(147, 100, 155, 144, 141, 143, 139) value 139
((125, 122, 126, 105, 123, 127, 128), (125, 120, 126, 106, 125, 125, 129), (126, 116, 125, 141, 136, 118, 138)) value 106
(116, 110, 147, 148, 112, 152) value 112
((125, 118, 137, 135), (104, 128, 114, 114), (133, 106, 146, 140)) value 106
(111, 144, 106, 141) value 111
((148, 151, 123, 112, 108), (153, 151, 131, 116, 127)) value 112
((118, 135, 124, 138, 132), (102, 144, 139, 146, 154), (149, 125, 117, 125, 115)) value 115
((146, 126, 137, 126, 142, 124, 98), (138, 143, 126, 111, 140, 133, 119), (119, 135, 144, 122, 133, 139, 139)) value 111
---
[[126 124 137 134 140  98]
 [122 142 103 118 113 135]
 [138 123 115 134 108 129]] Out: 113

[[130 135 123 137]
 [130 158 123 125]
 [130 114 123 144]] Out: 123

[[132 135 130 135 136 134]
 [146 146 141 151 149 146]
 [129 113 132 124 110 114]] Out: 149

[[132 141 122 155 127 120]
 [154 147 126 133 132 104]
 [125 139 142 157 117 104]] Out: 132

[[143 138 137 134 141]
 [136 129 130 158 131]
 [131 146 130 152 134]] Out: 158

[[149 138 120 108 125]
 [144 117 145 147 122]
 [116 115 106 130 113]] Out: 147

[[143 122 149 134 142 145 131]
 [134 116 151 140 144 129 142]
 [135 115 153 141 146 131 142]] Out: 129
---
[[140 127 114 124 120]
 [104 133 127 116 145]
 [134 131 131 131 127]] → 131

[[136 155 143 134 114 141 106]
 [118 102 115 112 149 114 156]
 [123 108 117 118 154 121 150]] → 108

[[152 106 112 104]
 [152 103 102 100]
 [152 116 101 146]] → 116

[[129 119 137 156 120 132]
 [121 129 124 131 142 146]
 [149 132  99 111 121 127]] → 132

[[125 112 105 109]
 [129 144 149 146]
 [126 112 104 109]] → 112

[[148 111 139 128]
 [134 114 105 128]
 [134 124 124 123]] → 124

[[126 138 118 101]
 [122 129 130 128]
 [122 130 141 129]] → 130
---
[[ 98 143 117 122 131]
 [116 120 125 123 128]
 [132 132 124 126 133]] gives 125

[[144 103 137 116 136 141 119]
 [147 124 115 112 131 110 110]
 [135 119 105 126 141 120 131]] gives 124

[113 105 125 121 136] gives 121

[142 150 119 114 137] gives 137

[136 105 153 101 118] gives 118

[128 156 123 141 146] gives 141

[101 103 135 131 130 151 115] gives 130

[110 129 102 110 139 113 131] gives 113

[146 148 136 134 137 104 132] gives 136

[130 102 151 128 133] gives 130
---
Q: 122  134  107  138  139  104
A: 122
Q: 146  139  103  121
A: 146
Q: 132  154  141  107  123  137
A: 132
Q: 125  127  109  125  105
A: 125
Q: 108  115  129  134  103  137
A: 108
Q: 120  117  110  156  103  124
A: 120
---
[[124 129 109 109 124 126]
 [117 128 123 128 106 127]
 [110 130 115 124 106 128]] --> 109

[[155 128 115 107 138]
 [136 137 113 128  98]] --> 107

[124 101 114 106  99] --> 106

[148 133 139 127 137 103 136] --> 127

[[118 154 128 158 129]
 [130 128 100 120 132]] --> 158

[[111 122 113 138 120 122]
 [106 102 135 145 121 133]] --> 138
---
[151 150 115 102 156  98 126] yields 126
[101 139 136 122 124 154 118] yields 118
[122 102 156 137] yields 137
[ 99 153 152 149] yields 149
[138 129 113 112 133 157] yields 157
[126 133  99 121 130 137 124] yields 124
---
[[118 137 140 131 110 134 116]
 [107 134 134 125 105 137 114]] => 137

[[135 149 145 129 141 110]
 [141 103 138 110 114 124]
 [143 112 123 120 123 128]] => 103

[[141 128 154 126 101]
 [121 127 120 122 134]
 [113 127 113 129 122]] => 127

[[138 114 128 116 135 129]
 [141 116 129  98 135 124]
 [140 113 129 109 135 124]] => 116

[[136 134 117 122 145]
 [129 133 104 137 126]
 [155 104 117 124 116]] => 133

[[117 114 114 100 124]
 [130 108 130 127 116]] => 114
---
140  107  122  126  145  131  119  134
107  153  146  142  108  139  140  114
112  156  143  128  111  123  137  109
118  152  135  135  113  132  130  126
118  148  139  120  123  123  136  126
131  146  124  135  111  125  133  120
125  148  130  122  120  128  134  122
125  139  138  125  124  134  135  134
135  138  134  131  117  126  133  121
138  146  118  138  128  121  139  123
123  138  134  137  122  116  125  120
ans = 119

129  129  128  128  132  141  154
132  148  155  144  135  129  128
137  150  143  134  129  128  128
129  131  138  151  154  143  133
129  132  141  154  153  139  130
129  129  129  130  137  149  155
130  138  154  154  140  133  129
129  128  130  133  141  151  151
ans = 141

110  141  149  108  146  145  124  110  146
121  135  133  124  146  116  146  121  134
126  136  133  128  141  114  143  118  124
142  114  121  139  110  133  120  149  125
106  138  147  112  143  127  139  112  142
114  145  139  120  129  113  146  144  128
ans = 110

126  121  104  131  122  123  128  121  126  126  126  126  140  126  133  122
126  121  107  121  122  123  128  121  126  126  126  114  140  126  133  122
126  121  132  140  122  123  116  128  126  126  126  126  131  141  131  122
126  121  109  131  122  123  129  121  118  126  120  144  140  126  133  122
126  120  109  131  122  123  120  121  126  126  126  123  140  126  133  122
126  121  134  131  122  123  128  126  119  126  123  153  128  126  133  122
126  121  109  114  122  136  138  121  126  126  126  126  140  113  133  122
126  134  145  131  132  123  128  126  127  126  126  126  128  126  129  133
ans = 133

121  121  119  113  113  145  113  122  142  144  113
139  125  134  111  130  105  109  112  105  132  148
141  145  138  138  151  121  127  144  124  113  139
152  153  148  126  147  133  132  136  123  141  136
116  104  127  112  113  130  137  104  120  141  115
121  128  127  138  132  123  149  119  125  112  129
127  129  138  138  132  115  148  121  113  120  132
ans = 144

136  115  129  128  107  113  151  117  102  127  142  123  128  154
122  136  120  117  144  139  113  129  143  125  111  115  113  115
124  131  117  117  134  133  121  122  133  124  116  110  111  125
119  132  123  144  119  121  111  126  138  126  133  136  138  113
122  134  129  142  126  127  113  132  140  129  132  141  140  112
132  131  134  129  135  134  133  134  131  132  129  132  131  131
122  135  115  120  136  135  115  123  141  124  116  110  111  120
ans = 128

148  126  141  107  132  137  126  130  121  134  109  132  147  120
110  140  138  119  148  136  110  115  126  149  148  145  135  117
116  149  137  140  133  144  127  145  132  139  131  139  132  141
138  146  140  135  140  141  126  146  112  116  149  145  129  107
131  149  137  122  124  113  128  148  130  115  132  149  118  143
120  140  118  112  115  112  110  125  132  121  141  124  145  144
134  135  111  146  128  143  123  140  118  122  125  111  121  120
144  142  122  130  140  107  135  127  137  147  131  138  143  131
119  110  131  148  136  143  132  136  144  116  114  108  145  146
119  111  138  138  118  139  127  122  130  142  117  121  146  144
ans = 147

151  138  130  100  125  141  107
120  124  127  134  127  118  133
131  131  128  129  132  126  122
122  125  128  134  128  118  134
128  129  125  127  118  123  120
127  128  129  132  136  124  134
125  130  132  125  119  130  122
153  143  135  127  134  115  139
ans = 141
---
136  144  138  105  147  111  109 result: 109
117  120  111  103  105  135 result: 135
109  135  125  154  136  136  117 result: 117
116  139  111  107  100  148 result: 148
112  140  130  136  117  149  137 result: 137
115  156  127  116  112  155 result: 155
115  135  104  129  123  144 result: 144
150  117  143  144  104  110 result: 110
149  142  103  154  146  135 result: 135
